How the elements are linked:
§: fz->sg, pb->tg, zs->bq, cd->bs, nt->fr, bq->tr, hf->pn, pn->lc, qd->sn, gg->tj, zf->fr, gd->hr, ht->lj, qr->cj, pc->md, zm->cj, jj->nj, mm->fz, gl->gh, zq->mq, rl->rp, cj->rl, bs->hf, cz->ll, bn->zq, sn->hq, sg->zs, cp->ht, ll->cd, tj->nr, gh->nq, sf->nr, hq->dd, sb->cc, fh->pb, hr->gl, cc->gl, hh->rm, fr->th, hp->nr, sr->ll, jr->zl, th->zs, qf->dp, rm->th, qz->tg, tg->sf, zl->gh, rp->zf, bg->gd, rh->rl, lc->sn, gp->mm, mq->rh, dd->jr, lj->bn, nj->bg, md->gp, tr->fh, dp->cz, nq->gl, nr->qf
~: fz->pb, pb->gg, zs->hp, cd->lc, nt->rm, bq->cj, hf->gl, pn->qf, qd->jr, gg->dp, zf->bq, gd->ll, ht->sb, qr->qf, pc->fz, zm->pc, jj->bs, mm->fh, gl->mq, zq->qd, rl->th, cj->md, bs->nq, cz->pn, bn->mq, sn->zl, sg->qz, cp->lj, ll->pn, tj->cz, gh->bn, sf->hr, hq->gh, sb->rl, fh->qz, hr->cd, cc->rp, hh->md, fr->rh, hp->tg, sr->hf, jr->ht, th->nt, qf->nj, rm->mm, qz->tj, tg->nr, zl->lj, rp->zs, bg->sr, rh->fr, lc->sn, gp->hp, mq->zf, dd->qd, lj->pn, nj->jj, md->sg, tr->hh, dp->bg, nq->hq, nr->fh
+: fz->cj, pb->tg, zs->zs, cd->hf, nt->cj, bq->nt, hf->hf, pn->nq, qd->hq, gg->qz, zf->th, gd->jj, ht->cp, qr->tj, pc->gp, zm->rh, jj->ll, mm->sg, gl->sn, zq->cc, rl->zf, cj->nt, bs->pn, cz->nj, bn->tr, sn->dd, sg->fh, cp->lj, ll->hr, tj->qf, gh->ht, sf->bg, hq->rl, sb->zs, fh->qz, hr->nr, cc->rh, hh->gp, fr->zs, hp->th, sr->pb, jr->gh, th->bq, qf->cz, rm->zf, qz->qr, tg->gg, zl->cp, rp->fr, bg->hr, rh->rp, lc->gl, gp->fz, mq->rl, dd->rp, lj->zq, nj->gd, md->mm, tr->zm, dp->sf, nq->bs, nr->hf

The rows follow the links: the fewer symbols apart two elements are, the more alike their rows tend to be.

Each row is also shifted at random along 6 hidden directions that mean nothing.

Each row, then its element:
-21 -54 38 -6 -17 -19 57 -48 -86 4 -32 -33 -104 -35 11 -17 -156 72 4 -44 -126 42 -129 6 -9 4 -17 -123 27 -22 -38 -23 -59 -25 -50 53 -32 -1 -18 22 32 -81 -36 -40 48 30 -9 54 -82 45 14 77 64 -7 -49 90 5 63: rh
119 31 -210 -102 -27 5 -54 135 -113 40 147 -101 -40 92 180 -11 -119 87 29 50 97 -74 34 -39 48 -90 17 -66 15 58 89 -45 38 -39 91 -43 -94 46 -54 -128 -1 76 24 87 -42 65 -2 16 104 22 -28 116 -81 -14 97 -204 -25 -17: qd
-217 64 -71 15 -21 22 -92 132 40 38 -87 -52 13 -35 -4 11 116 6 0 -30 52 -109 26 -12 -71 80 93 56 45 25 100 43 100 100 28 -7 -65 -51 121 -64 38 59 -5 8 -20 -25 87 -78 23 -2 28 17 -22 -50 -32 68 23 -123: cd
-143 7 112 -18 -38 44 38 -72 81 -59 57 96 66 -48 -51 124 74 -41 51 96 -42 59 24 15 -10 88 91 -4 -30 -56 -77 38 -127 -84 -11 -45 53 20 49 29 20 -91 -26 27 -71 22 27 107 27 -62 -38 -49 82 40 -70 -44 -160 -15: gg
81 23 106 -17 58 51 -68 76 99 36 -80 -47 17 -60 8 -1 73 -23 -17 -5 98 -120 25 -69 -44 60 26 6 68 32 81 -12 85 85 31 -23 -13 -37 48 -44 6 37 111 30 26 28 -13 -42 22 -51 19 -25 -4 -16 -30 47 110 6: pn
125 -80 83 49 3 -71 22 41 25 -28 17 22 60 -68 -38 -115 139 -117 14 -99 42 -10 -83 -87 8 13 -51 76 -118 -23 -76 -69 103 -183 -40 56 92 -24 -114 63 49 32 -47 -10 -88 -121 -29 65 41 60 -101 -123 69 -31 -15 190 -50 69: gp
-50 27 149 -85 -74 40 39 39 59 -1 87 4 25 -109 -34 29 65 13 -26 84 35 -76 68 -65 -6 80 -3 68 -127 -47 -24 -69 -40 -183 -72 -58 93 75 -25 59 13 -88 -8 135 -30 86 -14 34 51 -128 -36 -77 96 -22 -110 -32 -159 82: dp
-100 -40 -74 -105 -61 -37 -22 -91 32 36 -5 24 -19 104 99 38 43 69 49 83 135 -66 43 22 -92 -32 223 -44 53 2 146 29 31 2 -23 37 -80 -3 226 -96 53 -10 5 33 26 0 36 -20 108 -19 89 42 -54 -24 132 -195 -106 -193: lc
6 -17 22 -98 -120 -27 -21 183 -11 -103 106 -170 25 -153 163 -157 5 51 -63 -187 0 -89 -112 -140 7 94 -27 32 -9 44 -37 -69 127 -5 63 30 -5 29 -61 -8 92 119 111 158 162 227 -97 -6 113 122 -63 102 84 -52 -122 282 74 122: hq
-75 19 -90 34 -5 27 -116 201 25 82 -3 -16 52 -58 8 36 66 24 -62 -7 33 -112 91 -56 -26 77 -41 -2 -88 -18 92 -46 42 -53 -26 -64 -26 -55 -83 -69 12 78 9 66 -146 13 115 -21 58 -116 -99 -17 27 -117 -150 -15 -22 23: sr
-119 -76 -61 51 66 -16 58 -104 -17 20 -3 102 -23 118 -47 66 24 -100 86 50 -21 154 46 32 6 -51 120 -22 -64 51 -64 16 -43 -54 39 24 -10 -45 10 38 -44 54 -117 -109 -74 -155 17 33 -16 42 10 -13 -7 66 140 -143 -78 -40: sg
27 -35 -68 47 149 13 -52 -17 -55 -8 -58 -29 -23 17 15 -102 -15 -16 16 -67 -49 107 -11 -76 86 -121 -1 1 1 19 16 -40 -32 15 23 91 -75 -8 -119 5 -15 71 -23 -43 -66 -62 25 -19 18 -13 20 6 -33 78 21 5 4 55: rm
-52 -157 26 48 42 -105 115 -187 -29 90 8 -28 -74 -27 50 -9 22 6 -21 -55 -8 175 -42 -21 -69 79 68 -6 -265 32 -86 -36 3 -185 -31 35 69 -39 -8 122 -68 -8 -82 78 84 -77 -137 16 -14 22 80 -19 76 10 40 23 -36 248: fz
102 -46 51 10 -64 -11 -38 -3 13 -65 -5 -25 21 -21 7 46 17 4 40 -40 -13 -156 -26 -37 -65 103 4 -72 62 -50 69 50 56 18 -49 -24 -19 -81 77 -41 78 -60 5 14 28 35 -9 -21 81 93 58 -9 76 -62 -149 176 51 -17: gl
62 4 -119 74 96 56 -153 37 10 47 -87 67 40 114 -95 94 59 -89 120 105 71 -99 131 -18 12 -21 55 -89 132 5 166 74 1 84 65 -44 -105 -113 23 -132 -2 -6 -38 -102 -249 -118 153 -37 60 -6 61 -121 -34 -8 -62 -90 26 -206: hf
95 -57 -49 -106 -4 -48 45 -48 -32 30 166 -108 -45 84 75 -13 -92 114 -12 -9 86 10 63 -85 71 -10 32 -45 -120 -90 99 -12 -101 -121 116 -37 -26 9 27 -86 -15 -28 -22 118 -7 30 -135 -5 100 65 19 -66 29 31 -69 -124 -81 96: jr
130 17 7 -14 -76 13 45 -28 24 -20 33 33 105 -97 -19 46 29 -31 -41 89 -27 -109 85 41 -37 70 -35 24 -163 -52 -2 17 -7 -121 -137 -76 151 -8 -91 53 -87 -73 -43 89 -20 62 23 31 71 -99 0 -59 71 -45 -91 -54 -28 130: sf
111 -61 103 -17 84 12 116 -141 5 -23 -103 15 13 -68 -9 -136 55 38 3 -19 -69 70 -60 -17 48 -55 23 23 -49 -35 -28 -39 -46 -31 -96 184 37 24 -43 82 -7 -20 -13 -10 91 -19 -39 9 -37 -70 95 -38 -9 100 70 57 -35 86: nt
-41 -42 56 -27 -97 61 71 24 23 -35 35 64 119 -54 29 65 105 -7 -48 50 -64 0 -18 29 -50 114 57 -38 -122 -15 -53 68 -46 -58 -46 -3 113 -51 -20 65 -2 21 -18 63 -6 66 17 47 38 -108 -53 71 0 -48 -21 -41 -64 67: tg
11 38 43 81 62 24 -21 17 27 5 -3 -85 5 33 -29 26 -45 34 -75 -95 -43 51 8 22 56 23 -128 -16 60 -38 41 79 -9 157 149 -76 7 3 32 -28 -15 -15 61 -21 57 -11 -113 -7 -94 134 -43 0 13 14 -117 139 193 44: lj
-95 121 -173 -26 -41 -27 -16 -31 -27 97 -20 -27 -89 14 -23 47 -103 51 -32 76 40 -49 130 46 25 -40 -49 67 -94 66 113 3 -17 26 -74 -103 -19 62 6 2 -90 -12 -49 51 0 -39 75 -102 -9 -19 49 -56 4 -14 -37 -144 18 38: gd
124 -31 17 -12 46 0 112 -169 -27 -77 -112 128 57 99 -106 -65 15 -1 35 64 -31 50 0 110 46 -148 41 3 26 -58 -6 51 -100 25 -119 197 0 -8 41 30 -3 -25 -60 -116 -30 -86 50 -4 -54 -124 89 -25 -151 114 205 -165 -135 -103: th
100 -8 108 -29 -188 -84 78 -61 9 -277 66 18 123 -46 -189 -46 83 -71 69 -81 -88 -37 -68 11 96 -8 -74 102 183 -83 -65 63 29 -16 -42 15 88 51 78 8 62 -36 -52 -34 31 30 -36 23 136 255 9 -126 132 68 -121 287 -67 -186: dd
210 -3 -117 -30 -76 -11 -9 -117 -2 -113 58 2 63 75 49 20 -56 -14 90 43 35 -41 -19 58 28 -45 32 -32 63 43 59 42 11 53 -9 -60 1 11 19 -48 -53 1 -14 44 72 87 3 -39 134 143 120 -6 -27 42 44 -15 75 -36: sn

From each start, follow one symbol. Which element do you reach?
Answer with the element's name.
145 52 -62 -11 37 48 -129 126 40 40 -48 -34 50 30 152 -38 64 -70 -19 -24 102 -166 -10 -14 -93 13 21 -18 89 97 85 -9 182 159 41 -39 -84 -43 18 -54 36 106 127 16 38 97 35 -103 57 -14 45 118 -168 -70 90 11 166 -35
+: bs
-406 14 -123 31 -1 17 -71 107 -22 52 56 -77 -10 -33 91 93 12 74 -48 -22 -72 145 22 -77 -61 122 141 -45 -140 1 -43 8 -44 -24 134 -56 -53 -65 -1 30 -17 79 -12 96 -52 22 7 47 14 -6 -122 137 83 -30 -136 -49 -35 124
~: gg
33 66 -15 -72 -102 12 27 72 -7 71 36 37 39 4 -59 -5 60 30 -53 117 132 -172 113 26 -9 19 -33 81 -133 -25 96 -50 -5 -134 -132 -41 103 28 2 1 -41 -40 -50 41 -105 -46 75 1 25 -187 -38 -83 -13 -71 -19 -196 -160 -61
~: sr
-69 -50 135 -38 54 -56 137 -155 13 14 -46 59 -80 -28 -9 -78 52 -1 36 7 -11 133 -86 -15 -14 -27 79 70 -39 -21 -85 -53 -33 -113 -77 153 4 70 64 63 24 -23 -19 -24 75 -43 -95 18 -57 -77 36 -23 -23 81 146 5 -129 -6
~: md
22 -86 -54 -40 14 -3 103 -160 -112 52 -40 -3 -96 22 126 -27 -175 125 -17 -9 -101 60 -83 54 -46 -87 23 -113 -35 16 -15 23 -91 3 -107 112 -63 26 43 18 25 -53 3 4 132 66 -57 28 -66 -81 123 156 -98 3 115 -121 25 102
~: th
-155 -32 29 32 33 -75 -22 35 -10 31 -6 55 -52 77 -85 -46 112 -112 90 -36 59 74 -42 -86 3 -47 62 73 -17 10 -63 -63 37 -157 27 64 -51 -7 27 28 86 66 -84 -76 -97 -202 33 58 -4 59 -95 -62 10 -6 85 5 -150 -162
+: mm
-294 43 -32 3 -12 82 -89 193 46 44 51 -58 39 -109 23 92 84 -5 -7 6 -35 34 87 -108 -19 123 79 -7 -50 19 2 -1 -40 -43 84 -88 -33 -32 -57 -6 39 78 1 120 -115 74 67 26 44 -81 -82 56 42 -21 -182 -30 -35 28
+: hf
45 112 -77 -12 -5 34 -101 119 39 75 -43 -70 -10 -128 57 -54 -1 14 -91 10 81 -136 68 -16 -20 51 -89 69 -87 63 97 -75 124 52 -65 -66 12 18 -85 28 -65 23 58 81 8 66 47 -86 10 -84 9 -17 1 -69 -52 23 123 108
+: hr
96 -50 -173 124 129 -23 -46 -98 -42 74 -11 -8 -23 61 43 2 -77 -73 46 -9 -22 139 25 -24 58 -112 13 -43 -125 119 -24 -31 22 -36 48 -51 -13 -64 -150 22 -89 73 -66 16 -89 -101 24 -32 14 100 58 -44 -21 83 69 -28 110 155
~: fh
-106 -13 59 -8 42 49 0 -3 54 -8 81 41 5 8 6 107 30 -70 70 89 -21 110 -13 -42 -27 60 88 -56 -35 -3 -47 -2 -71 -85 91 -72 -3 5 -18 14 -1 4 18 31 -68 47 17 86 50 -111 -28 11 18 34 9 -112 -73 37
~: tj
-98 134 -56 -28 82 59 -103 33 32 42 27 -18 -62 -6 -29 47 -80 -11 36 125 34 10 114 -9 48 -17 -8 37 62 83 59 -29 -34 75 76 -137 -73 130 -10 -17 -94 -42 56 40 -24 55 95 -30 26 -30 38 -50 22 45 -10 -78 60 -13
+: nj
-68 -25 97 -44 -10 -53 71 59 2 97 -50 68 -100 16 122 -74 11 -8 -24 -6 74 31 -169 21 -149 19 4 29 -17 67 -118 -77 121 -105 -72 124 14 60 46 85 77 27 23 -47 144 -12 -15 45 -145 -119 -88 167 -93 -114 261 -31 -45 -31
~: pc
-43 82 -48 17 -121 -12 7 -65 18 -38 -71 87 61 -37 -122 69 61 -32 -32 50 28 -121 71 141 -46 23 -57 81 -43 -34 51 62 -2 45 -164 -24 97 -14 63 15 -32 -54 -67 -15 -44 -52 118 -62 29 7 44 -77 35 -65 -28 -32 -6 -119
§: gl
108 -82 -53 6 65 36 51 -2 -59 -15 -14 24 161 -89 44 -45 91 11 -97 -19 -54 16 -18 -30 22 16 16 -25 -184 -39 -41 11 -5 -56 -74 83 91 -65 -149 31 -24 84 -23 72 -32 10 -11 11 32 -151 -3 26 -80 31 -9 -38 -16 183
+: th
